Below are the code and all the weights of a small trained network. Each question names an input and a class and asks about switching units off, where a switched-off unit gives its printed mean instead of its output.

import numpy as np


def w(rows, s, z=0):
    codes = np.array(rows[::2]) - 128.0
    scale = np.full(codes.shape[1], s)
    scale[-1] = z or s
    return codes * scale


def norm(h):
    return h / np.sqrt((h * h).mean(-1, keepdims=True) + 1e-5)


def f(y):
    return y / 2 * (1 + np.tanh(0.7978845608 * (y + 0.044715 * y**3)))


def log_softmax(a):
    a = a - a.max(-1, keepdims=True)
    return a - np.log(np.exp(a).sum(-1, keepdims=True))


def net(x, mask):
    res = np.array(x, float).reshape(1, 5) / 4 @ E
    u = 0
    for l in range(3):
        y = f(norm(res) @ A[l][:, :-1].T + A[l][:, -1])
        res = res + np.where(mask[u : u + 13], y, B[l][:, -1]) @ B[l][:, :-1]
        u += 13
    return log_softmax(norm(res)[-1] @ U[:, :-1].T + U[:, -1])


A, B = {}, {}
E = w([
[24,53,152,189,136,213],'x0',
[112,73,235,6,222,108],'x1',
[76,112,26,35,126,159],'x2',
[195,62,151,100,33,158],'x3',
[178,199,147,109,169,254],'x4',
],0.00087)
A[0] = w([
[137,118,130,124,113,135,109],'L0N0',
[196,53,159,86,18,167,12],'L0N1',
[193,58,157,88,23,162,25],'L0N2',
[81,151,146,99,211,92,137],'L0N3',
[136,119,131,125,116,134,112],'L0N4',
[139,114,129,127,118,135,118],'L0N5',
[198,48,165,81,4,172,1],'L0N6',
[148,114,126,127,113,130,115],'L0N7',
[138,114,128,126,116,136,100],'L0N8',
[125,169,83,181,102,121,124],'L0N9',
[177,78,150,99,50,156,46],'L0N10',
[129,127,127,128,129,128,128],'L0N11',
[133,122,133,122,112,134,104],'L0N12',
],0.0034,0.0022)
B[0] = w([
[139,120,140,113,100,154,98],'L0N0',
[54,207,93,180,250,75,155],'L0N1',
[62,201,95,173,237,72,154],'L0N2',
[175,118,26,239,189,103,255],'L0N3',
[136,121,134,118,107,146,102],'L0N4',
[134,121,141,116,101,143,117],'L0N5',
[54,200,90,187,247,74,178],'L0N6',
[137,123,144,103,96,143,112],'L0N7',
[136,122,138,111,99,168,80],'L0N8',
[180,51,144,107,220,108,202],'L0N9',
[92,174,117,152,185,109,104],'L0N10',
[128,128,129,128,127,128,128],'L0N11',
[142,117,130,115,108,157,86],'L0N12',
],0.0019,0.0005)
A[1] = w([
[141,119,129,116,121,132,168],'L1N0',
[191,182,111,72,123,75,46],'L1N1',
[107,92,219,36,193,111,76],'L1N2',
[95,79,102,157,81,59,140],'L1N3',
[118,82,145,160,157,176,199],'L1N4',
[163,111,120,115,128,147,193],'L1N5',
[139,137,55,194,229,141,150],'L1N6',
[215,186,124,54,126,71,82],'L1N7',
[106,86,222,25,196,110,79],'L1N8',
[134,190,54,216,19,154,64],'L1N9',
[123,132,130,127,125,128,112],'L1N10',
[109,139,133,140,118,117,6],'L1N11',
[135,187,54,216,3,156,84],'L1N12',
],0.0027,0.002)
B[1] = w([
[137,130,135,136,121,97,170],'L1N0',
[119,155,84,187,76,158,94],'L1N1',
[188,86,28,198,164,153,149],'L1N2',
[134,118,194,67,129,98,183],'L1N3',
[141,157,103,135,109,84,255],'L1N4',
[137,131,141,130,127,81,209],'L1N5',
[80,176,142,135,199,67,225],'L1N6',
[133,167,72,193,61,125,144],'L1N7',
[211,65,11,220,180,152,161],'L1N8',
[164,55,106,128,237,136,160],'L1N9',
[126,125,124,128,128,141,110],'L1N10',
[108,109,132,95,145,223,26],'L1N11',
[186,36,99,125,251,115,184],'L1N12',
],0.0025,0.00097)
A[2] = w([
[120,124,105,117,136,137,45],'L2N0',
[168,87,85,151,162,149,33],'L2N1',
[164,200,135,126,160,241,74],'L2N2',
[33,65,174,166,126,202,55],'L2N3',
[143,134,149,124,135,119,150],'L2N4',
[39,69,169,156,153,189,52],'L2N5',
[182,146,234,191,143,78,39],'L2N6',
[113,125,82,90,135,138,7],'L2N7',
[169,211,136,121,166,253,37],'L2N8',
[132,142,121,104,144,146,17],'L2N9',
[154,131,153,116,138,121,150],'L2N10',
[37,64,173,160,148,193,76],'L2N11',
[67,120,3,2,120,149,95],'L2N12',
],0.0031,0.0014)
B[2] = w([
[146,124,150,164,134,101,57],'L2N0',
[175,83,122,170,159,134,126],'L2N1',
[78,56,135,100,95,22,167],'L2N2',
[206,204,76,124,81,82,129],'L2N3',
[100,128,97,122,115,153,168],'L2N4',
[184,189,91,127,102,89,142],'L2N5',
[58,132,137,165,95,223,253],'L2N6',
[155,120,181,211,128,88,36],'L2N7',
[64,36,146,102,91,3,166],'L2N8',
[137,109,140,201,122,74,34],'L2N9',
[102,129,94,127,117,150,171],'L2N10',
[187,198,85,113,95,93,163],'L2N11',
[124,151,253,243,99,200,205],'L2N12',
],0.0029,0.00074)
U = w([
[246,3,50,173,241,157,159],'0',
[37,238,116,153,240,72,164],'1',
[234,254,45,104,3,89,150],'2',
[43,15,191,47,51,24,142],'3',
[100,142,242,216,71,248,140],'4',
[108,135,124,21,119,206,2],'5',
],0.0057,0.0044)

Each question gives the input, the list of numbers given to net, and the class t.
The units are the neurons (one row each of A and B). Each row of codes is followed by its name. A weight is (code - 128) times the scale printed after its matrix; where a second scale follows, it is the last column's (A, B and U).
mask holds one flag per neuron, layer by layer. A switched-off neuron (its flag False) gives its mean, the last column of its row in B, instead of its output. The means were averaged over made-up inputs and are rounded, as every weight is.
A unit's drop is (log p(t) with every unit on - log p(t) with that unit switched off) / (log p(t) with every unit on - log p(t) with every unit switched off).
The circuit of an input: a set's keep is (log p(t) with only the set's units on - log p(t) with every unit switched off) / (log p(t) with every unit on - log p(t) with every unit switched off). Starting from the 12 units with the biggest drops (on a tie, the unit counted first), units are removed one at a time, each time the one whose removal leaves the highest keep (on an exact tie, the one counted first), for as long as the keep stays at least 0.8.
circuit, biggest first: the units of the circuit, biggest drop first
unit that matters most: the unit with the biggest drop
k most important neurons: the k neurons with the biggest drops, biggest first
k most important neurons of layer l: the k neurons of layer l with the biggest drops, biggest first
input [-3,-6,6,-1,-7], class 3: 4 most important neurons	(L1N8, L1N2, L1N3, L0N3)
input [5,4,2,3,7], class 3: circuit, biggest first	(L2N8, L2N2)
input [-1,-4,0,-1,-6], class 3: unit that matters most	L1N8
input [1,2,8,8,-8], class 1: circuit, biggest first	(L0N6, L0N1, L0N2)
input [-6,-8,2,-1,6], class 0: circuit, biggest first	(L1N12, L1N9)
input [0,-7,-7,-5,3], class 0: circuit, biggest first	(L1N12, L1N9)
input [3,-6,8,-4,5], class 4: 4 most important neurons	(L2N12, L1N8, L1N2, L0N3)
input [-2,5,6,6,3], class 1: circuit, biggest first	(L0N6, L0N1)
input [0,4,-5,-1,7], class 3: 3 most important neurons of layer 2	(L2N8, L2N2, L2N12)
input [-1,-5,3,0,-5], class 0: 3 most important neurons of layer 1	(L1N12, L1N9, L1N6)
input [6,5,-2,6,-6], class 1: circuit, biggest first	(L0N6, L0N1, L0N2)
input [-2,-4,6,-1,-1], class 4: 2 most important neurons	(L2N12, L1N8)
input [2,-2,-8,8,6], class 1: 2 most important neurons	(L0N6, L0N1)
input [8,-3,0,7,-7], class 2: 3 most important neurons	(L2N3, L2N11, L2N5)
input [3,1,5,-1,0], class 4: circuit, biggest first	(L2N12)
input [-6,5,-7,2,1], class 4: circuit, biggest first	(L2N6, L1N12)
input [-8,4,-3,8,-8], class 1: 4 most important neurons	(L0N6, L0N1, L0N2, L0N10)
input [-7,4,5,-6,-4], class 2: 2 most important neurons of layer 0	(L0N6, L0N1)
input [-5,-6,4,4,7], class 3: 4 most important neurons	(L2N8, L2N2, L1N8, L0N3)
input [-2,-3,-5,-4,1], class 4: 3 most important neurons	(L2N6, L0N9, L1N8)
input [2,8,-7,-2,1], class 0: unit that matters most	L1N8
